Below are the code and all the weights of a small trained network. Each question names an input and a class and asks about switching units off, where a switched-off unit gives its printed mean instead of its output.

import numpy as np


def w(rows, s, z=0):
    codes = np.array(rows[::2]) - 128.0
    scale = np.full(codes.shape[1], s)
    scale[-1] = z or s
    return codes * scale


def norm(h):
    return h / np.sqrt((h * h).mean(-1, keepdims=True) + 1e-5)


def f(y):
    return y / 2 * (1 + np.tanh(0.7978845608 * (y + 0.044715 * y**3)))


def log_softmax(a):
    a = a - a.max(-1, keepdims=True)
    return a - np.log(np.exp(a).sum(-1, keepdims=True))


def net(x, mask):
    res = np.array(x, float).reshape(1, 3) / 4 @ E
    u = 0
    for l in range(4):
        y = f(norm(res) @ A[l][:, :-1].T + A[l][:, -1])
        res = res + np.where(mask[u : u + 4], y, B[l][:, -1]) @ B[l][:, :-1]
        u += 4
    return log_softmax(norm(res)[-1] @ U[:, :-1].T + U[:, -1])


A, B = {}, {}
E = w([
[78,33,237,82,98],'x0',
[229,123,108,68,97],'x1',
[200,218,254,147,40],'x2',
],0.0077)
A[0] = w([
[152,104,201,93,54,172],'L0N1',
[240,187,132,87,90,22],'L0N2',
[246,134,156,48,243,95],'L0N3',
[199,254,104,252,201,3],'L0N4',
],0.0057,0.0038)
B[0] = w([
[180,191,141,102,122,251],'L0N1',
[67,83,143,168,149,171],'L0N2',
[88,46,142,73,88,156],'L0N3',
[247,178,94,172,211,204],'L0N4',
],0.011,0.0034)
A[1] = w([
[182,16,20,67,78,2],'L1N1',
[144,172,118,96,61,132],'L1N2',
[222,141,165,141,139,247],'L1N3',
[40,208,254,153,119,73],'L1N4',
],0.0066,0.0032)
B[1] = w([
[213,60,56,50,223,176],'L1N1',
[112,81,255,193,180,156],'L1N2',
[75,194,186,155,167,254],'L1N3',
[119,96,45,180,56,188],'L1N4',
],0.0084,0.0047)
A[2] = w([
[158,141,85,59,154,3],'L2N1',
[96,188,194,181,107,49],'L2N2',
[187,118,215,115,3,28],'L2N3',
[197,164,95,58,75,95],'L2N4',
],0.007,0.0029)
B[2] = w([
[209,67,61,153,38,131],'L2N1',
[167,42,133,39,115,218],'L2N2',
[164,77,255,172,127,252],'L2N3',
[72,120,87,142,68,138],'L2N4',
],0.011,0.0034)
A[3] = w([
[54,127,244,62,104,154],'L3N1',
[69,131,51,78,135,122],'L3N2',
[81,150,173,165,86,2],'L3N3',
[197,66,35,100,127,148],'L3N4',
],0.011,0.0024)
B[3] = w([
[113,151,130,140,101,254],'L3N1',
[100,126,146,66,137,187],'L3N2',
[178,34,8,131,156,149],'L3N3',
[241,92,184,27,128,216],'L3N4',
],0.011,0.0073)
U = w([
[5,94,112,89,138,76],'0',
[179,87,96,39,137,201],'1',
[86,68,75,172,55,84],'2',
[188,225,106,177,147,142],'3',
[122,141,81,111,82,3],'4',
[106,164,51,125,139,71],'5',
[146,120,193,138,69,212],'6',
],0.019,0.0066)

Each question gives the input, the list of numbers given to net, and the class t.
The units are the neurons (one row each of A and B). Each row of codes is followed by its name. A weight is (code - 128) times the scale printed after its matrix; where a second scale follows, it is the last column's (A, B and U).
mask holds one flag per neuron, layer by layer. A switched-off neuron (its flag False) gives its mean, the last column of its row in B, instead of its output. The means were averaged over made-up inputs and are rounded, as every weight is.
A unit's drop is (log p(t) with every unit on - log p(t) with that unit switched off) / (log p(t) with every unit on - log p(t) with every unit switched off).
The circuit of an input: a set's keep is (log p(t) with only the set's units on - log p(t) with every unit switched off) / (log p(t) with every unit on - log p(t) with every unit switched off). Starting from the 12 units with the biggest drops (on a tie, the unit counted first), units are removed one at a time, each time the one whose removal leaves the highest keep (on an exact tie, the one counted first), for as long as the keep stays at least 0.8.
units of the circuit, in order: the units of the circuit, biggest drop first
unit that matters most: the unit with the biggest drop
k most important neurons: the k neurons with the biggest drops, biggest first
top k neurons in layer l: the k neurons of layer l with the biggest drops, biggest first
drop when u is switched off: that unit's drop, to one decimal
input [2,-4,2], class 2: units of the circuit, in order	L1N4; L3N4
input [-3,-5,-4], class 0: unit that matters most	L1N1
input [6,-7,3], class 2: units of the circuit, in order	L1N4; L3N3
input [0,-3,1], class 2: units of the circuit, in order	L1N4; L3N4
input [-1,-2,-2], class 0: 2 most important neurons	L1N1; L2N2
input [-1,-4,5], class 3: 2 most important neurons	L0N4; L0N3
input [5,-5,-1], class 2: 3 most important neurons	L1N1; L1N4; L3N3
input [8,-7,0], class 2: 2 most important neurons	L1N4; L3N3
input [-2,-2,-2], class 5: top 2 neurons in layer 0	L0N3; L0N1
input [8,7,-1], class 6: drop when L0N1 is switched off	0.2
input [7,-6,0], class 2: drop when L3N3 is switched off	0.1
input [6,-5,0], class 2: drop when L3N3 is switched off	0.1
